Here is a tiny trained network, its code and every weight. The questions are about switching its units off for an input and a class, where a switched-off unit gives its printed mean instead of its output.

import numpy as np


def w(rows, s, z=0):
    codes = np.array(rows[::2]) - 128.0
    scale = np.full(codes.shape[1], s)
    scale[-1] = z or s
    return codes * scale


def f(y):
    return y / 2 * (1 + np.tanh(0.7978845608 * (y + 0.044715 * y**3)))


def log_softmax(a):
    a = a - a.max(-1, keepdims=True)
    return a - np.log(np.exp(a).sum(-1, keepdims=True))


def net(x, mask):
    res = np.array(x, float).reshape(1, 8) / 4 @ E
    y = f(res @ A[0][:, :-1].T + A[0][:, -1])
    res = res + np.where(mask, y, B[0][:, -1]) @ B[0][:, :-1]
    return log_softmax(res[-1] @ U[:, :-1].T + U[:, -1])


A, B = {}, {}
E = w([
[49,135,89,210,61,56,157,157,96,194,116],'x0',
[81,85,224,95,113,154,199,236,93,115,247],'x1',
[138,156,151,33,32,171,49,152,43,197,91],'x2',
[130,27,72,110,164,56,97,75,3,71,171],'x3',
[77,178,247,130,118,35,72,70,141,90,139],'x4',
[166,226,67,72,101,51,141,216,129,34,119],'x5',
[194,89,184,184,189,90,83,227,106,139,62],'x6',
[129,131,129,124,131,120,129,127,133,133,133],'x7',
],0.0051)
A[0] = w([
[125,137,131,180,186,115,181,110,193,104,135,84],'N1',
[124,74,159,169,132,176,116,81,122,181,139,44],'N2',
[163,190,83,100,109,82,113,187,135,68,127,66],'N3',
[154,192,87,109,110,89,145,173,117,76,134,90],'N4',
[145,137,129,78,63,152,85,143,76,175,102,69],'N5',
[145,147,62,147,130,128,87,74,145,129,56,52],'N6',
[190,88,190,167,172,106,72,197,128,148,97,97],'N7',
[134,100,103,177,176,92,190,110,185,92,140,76],'N8',
[146,138,151,80,73,153,74,140,72,177,103,86],'N9',
[134,138,136,73,72,148,76,136,74,175,92,84],'N10',
[185,138,163,55,180,185,102,101,176,90,121,114],'N11',
[150,160,76,139,138,122,82,62,144,124,70,39],'N12',
[149,183,88,85,114,81,130,188,138,74,120,73],'N13',
[187,102,176,159,178,93,98,198,113,146,95,62],'N14',
[123,72,164,165,136,175,104,72,137,195,128,85],'N15',
[126,54,99,109,151,85,81,97,46,86,151,15],'N16',
[93,157,94,76,90,154,170,49,145,119,187,102],'N17',
[85,175,219,128,126,48,91,90,146,94,148,23],'N18',
[127,47,90,110,156,84,97,98,30,88,157,4],'N19',
[123,179,169,154,112,170,140,160,209,163,96,62],'N20',
[78,178,242,118,127,54,89,82,136,99,133,19],'N21',
[155,142,83,155,124,120,81,64,139,120,66,83],'N22',
[52,157,88,212,65,68,180,165,108,208,89,136],'N23',
[121,179,180,138,108,174,148,165,219,163,93,35],'N24',
[86,156,107,78,85,159,170,53,146,117,181,96],'N25',
[172,195,93,105,108,81,130,178,124,76,135,70],'N26',
[97,150,90,87,80,152,154,51,149,123,184,80],'N27',
[144,144,145,75,74,142,99,130,64,171,91,59],'N28',
[96,102,173,109,121,147,162,178,107,110,192,50],'N29',
[91,84,94,126,143,72,131,118,54,123,123,118],'N30',
[108,98,167,120,114,150,152,187,113,102,197,45],'N31',
[110,103,177,98,111,136,175,169,115,119,199,68],'N32',
[192,123,164,69,186,174,90,114,154,79,135,99],'N33',
[108,83,173,172,135,181,96,81,145,195,140,70],'N34',
[125,107,103,193,177,107,181,118,179,86,143,41],'N35',
[182,130,153,55,182,192,101,110,156,82,129,92],'N36',
[134,113,107,186,183,100,195,109,169,92,142,56],'N37',
[108,112,171,114,121,139,174,176,106,120,194,66],'N38',
[99,109,172,107,130,149,180,181,99,108,179,79],'N39',
[84,141,90,90,91,150,139,53,148,137,183,42],'N40',
[191,136,163,55,176,186,118,98,166,70,143,156],'N41',
[147,144,124,75,85,147,74,140,70,178,109,35],'N42',
[177,84,1,110,151,226,218,201,107,177,119,8],'N43',
[116,186,152,139,129,169,141,166,206,170,96,38],'N44',
[175,87,174,158,168,95,90,198,110,131,73,72],'N45',
[113,66,159,162,140,167,110,71,116,182,139,82],'N46',
],0.007,0.0045)
B[0] = w([
[120,149,114,105,156,152,97,148,144,110,178,166],'N1',
[97,113,167,95,134,129,175,105,143,110,109,149],'N2',
[81,76,188,81,154,146,194,77,132,117,87,189],'N3',
[106,72,163,94,138,131,166,109,133,119,110,187],'N4',
[89,163,147,132,161,146,98,144,176,98,178,184],'N5',
[177,165,202,123,157,73,91,95,193,200,81,169],'N6',
[88,150,80,170,136,138,134,169,76,119,78,189],'N7',
[97,154,145,104,167,166,77,168,177,100,181,172],'N8',
[91,152,127,127,167,152,116,156,171,99,179,195],'N9',
[91,154,140,127,175,148,102,150,186,96,189,193],'N10',
[105,110,101,146,96,69,138,147,119,155,174,195],'N11',
[169,155,163,128,142,87,100,109,168,184,92,164],'N12',
[91,76,171,89,145,140,188,89,131,114,92,189],'N13',
[93,168,103,176,135,138,132,163,90,120,77,169],'N14',
[90,81,159,69,144,119,187,109,131,106,103,172],'N15',
[200,226,117,106,105,146,189,68,97,112,165,183],'N16',
[111,145,88,169,154,137,125,190,80,128,72,190],'N17',
[136,86,145,161,57,171,64,101,126,96,114,171],'N18',
[201,221,104,112,99,156,188,80,89,102,179,191],'N19',
[189,182,99,108,106,134,171,87,75,103,170,181],'N20',
[163,54,143,162,39,183,54,87,121,89,113,182],'N21',
[166,147,163,117,165,89,110,127,176,198,103,176],'N22',
[94,87,103,142,91,58,153,141,125,172,203,255],'N23',
[205,198,74,101,109,148,186,83,66,103,174,183],'N24',
[111,150,86,165,160,140,127,189,81,124,75,185],'N25',
[87,83,176,91,142,142,183,91,136,115,95,185],'N26',
[109,152,104,180,153,135,125,181,76,123,63,174],'N27',
[103,156,146,124,165,146,111,137,176,103,176,177],'N28',
[174,172,165,112,175,86,92,98,180,192,68,176],'N29',
[157,147,104,115,109,124,144,116,119,135,172,192],'N30',
[162,163,167,128,159,82,99,93,174,183,72,173],'N31',
[168,155,142,123,179,99,104,114,173,184,80,185],'N32',
[98,114,112,157,89,93,145,136,120,156,151,183],'N33',
[111,78,161,74,138,124,194,104,129,104,107,168],'N34',
[91,164,164,109,159,166,91,153,176,105,176,160],'N35',
[83,118,114,165,88,69,151,138,122,161,175,182],'N36',
[96,161,150,108,161,162,85,156,182,101,177,165],'N37',
[164,145,138,131,161,97,104,111,166,169,96,180],'N38',
[170,150,146,127,161,89,94,106,174,188,80,188],'N39',
[116,165,122,172,139,140,131,161,91,117,64,154],'N40',
[95,99,98,148,102,78,143,160,119,168,168,218],'N41',
[97,175,163,139,157,147,108,133,181,102,179,167],'N42',
[145,69,221,214,2,152,22,33,139,85,99,206],'N43',
[198,192,99,105,104,136,179,59,77,100,159,169],'N44',
[88,176,93,173,142,139,141,171,86,117,78,176],'N45',
[101,102,159,78,152,131,189,111,128,100,100,167],'N46',
],0.0085,0.0049)
U = w([
[203,166,162,111,185,66,76,107,191,236,52,104],'0',
[233,217,94,90,101,164,195,89,63,78,192,108],'1',
[53,156,139,108,190,194,65,176,197,66,213,106],'2',
[60,33,171,47,149,145,221,106,123,92,56,110],'3',
[155,50,160,201,2,181,8,93,122,77,91,119],'4',
[77,169,74,205,167,145,124,212,45,122,21,113],'5',
[133,94,97,108,129,109,116,156,120,144,144,254],'6',
[65,89,99,169,68,21,158,153,120,205,217,105],'7',
],0.0084,0.018)

Each question gives the input, the list of numbers given to net, and the class t.
The units are the neurons (one row each of A and B). Each row of codes is followed by its name. A weight is (code - 128) times the scale printed after its matrix; where a second scale follows, it is the last column's (A, B and U).
mask holds one flag per neuron, in row order. A switched-off neuron (its flag False) gives its mean, the last column of its row in B, instead of its output. The means were averaged over made-up inputs and are rounded, as every weight is.
A unit's drop is (log p(t) with every unit on - log p(t) with that unit switched off) / (log p(t) with every unit on - log p(t) with every unit switched off).
The circuit of an input: a set's keep is (log p(t) with only the set's units on - log p(t) with every unit switched off) / (log p(t) with every unit on - log p(t) with every unit switched off). Starting from the 12 units with the biggest drops (on a tie, the unit counted first), units are removed one at a time, each time the one whose removal leaves the highest keep (on an exact tie, the one counted first), for as long as the keep stays at least 0.8.
circuit, biggest first: the units of the circuit, biggest drop first
most important unit: the unit with the biggest drop
k most important neurons: the k neurons with the biggest drops, biggest first
drop when u is switched off: that unit's drop, to one decimal
input [2,6,4,5,8,-5,2,2], class 4: most important unit : N21
input [-4,-1,-1,4,8,-2,-5,7], class 4: 2 most important neurons : N21, N18
input [8,1,6,8,-2,0,7,-6], class 1: circuit, biggest first : N19, N16
input [-5,-7,0,-8,3,-7,5,3], class 1: circuit, biggest first : N24, N20
input [1,-6,2,-7,-3,8,0,8], class 3: circuit, biggest first : N3, N13
input [2,6,-6,4,8,6,-3,-5], class 4: circuit, biggest first : N21, N18
input [3,5,-7,-7,6,-7,-1,-5], class 1: circuit, biggest first : N24, N20
input [6,-7,1,8,-8,-1,5,8], class 1: 3 most important neurons : N19, N16, N30
input [7,0,-8,-1,4,5,8,0], class 2: circuit, biggest first : N8, N37
input [4,4,6,-5,5,-6,2,-5], class 2: circuit, biggest first : N9, N10
input [-5,0,-7,5,2,8,-6,8], class 3: 4 most important neurons : N3, N13, N26, N4
input [1,3,8,-6,6,-1,-6,5], class 2: 4 most important neurons : N10, N9, N5, N28
input [6,-3,-2,4,-4,-7,0,7], class 3: circuit, biggest first : N46, N15
input [8,-3,1,-6,5,-2,2,7], class 7: circuit, biggest first : N23
input [-5,4,5,-1,-5,0,6,0], class 5: 3 most important neurons : N7, N45, N14
input [6,3,1,0,4,-8,-7,2], class 3: circuit, biggest first : N34, N46
input [4,-3,-6,7,-1,2,-7,-5], class 1: 3 most important neurons : N19, N16, N30
input [5,8,3,-7,7,4,8,-5], class 0: 4 most important neurons : N29, N39, N31, N32
input [5,-1,-2,-7,-6,7,0,1], class 1: 2 most important neurons : N44, N24
input [8,1,6,-3,-8,-3,5,-8], class 4: circuit, biggest first : N43
input [0,1,-8,-8,-4,0,-1,4], class 1: 2 most important neurons : N24, N44
input [-3,-8,-7,-1,-7,6,-4,-4], class 0: 3 most important neurons : N6, N12, N22
input [-6,7,7,-4,1,-8,4,-5], class 3: 2 most important neurons : N34, N15
input [-3,-3,0,1,6,-3,-3,5], class 4: 2 most important neurons : N21, N18
input [2,1,5,-7,-3,-8,-1,-4], class 3: 2 most important neurons : N15, N34
input [-8,-1,-5,2,5,-7,-7,6], class 7: 4 most important neurons : N41, N11, N36, N33
input [3,-7,-4,1,1,-4,-4,-5], class 0: circuit, biggest first : N6
input [-4,4,1,-1,-5,4,-3,-3], class 4: 2 most important neurons : N43, N23
input [-2,7,4,-7,8,8,-4,0], class 3: drop when N5 is switched off : 0.0
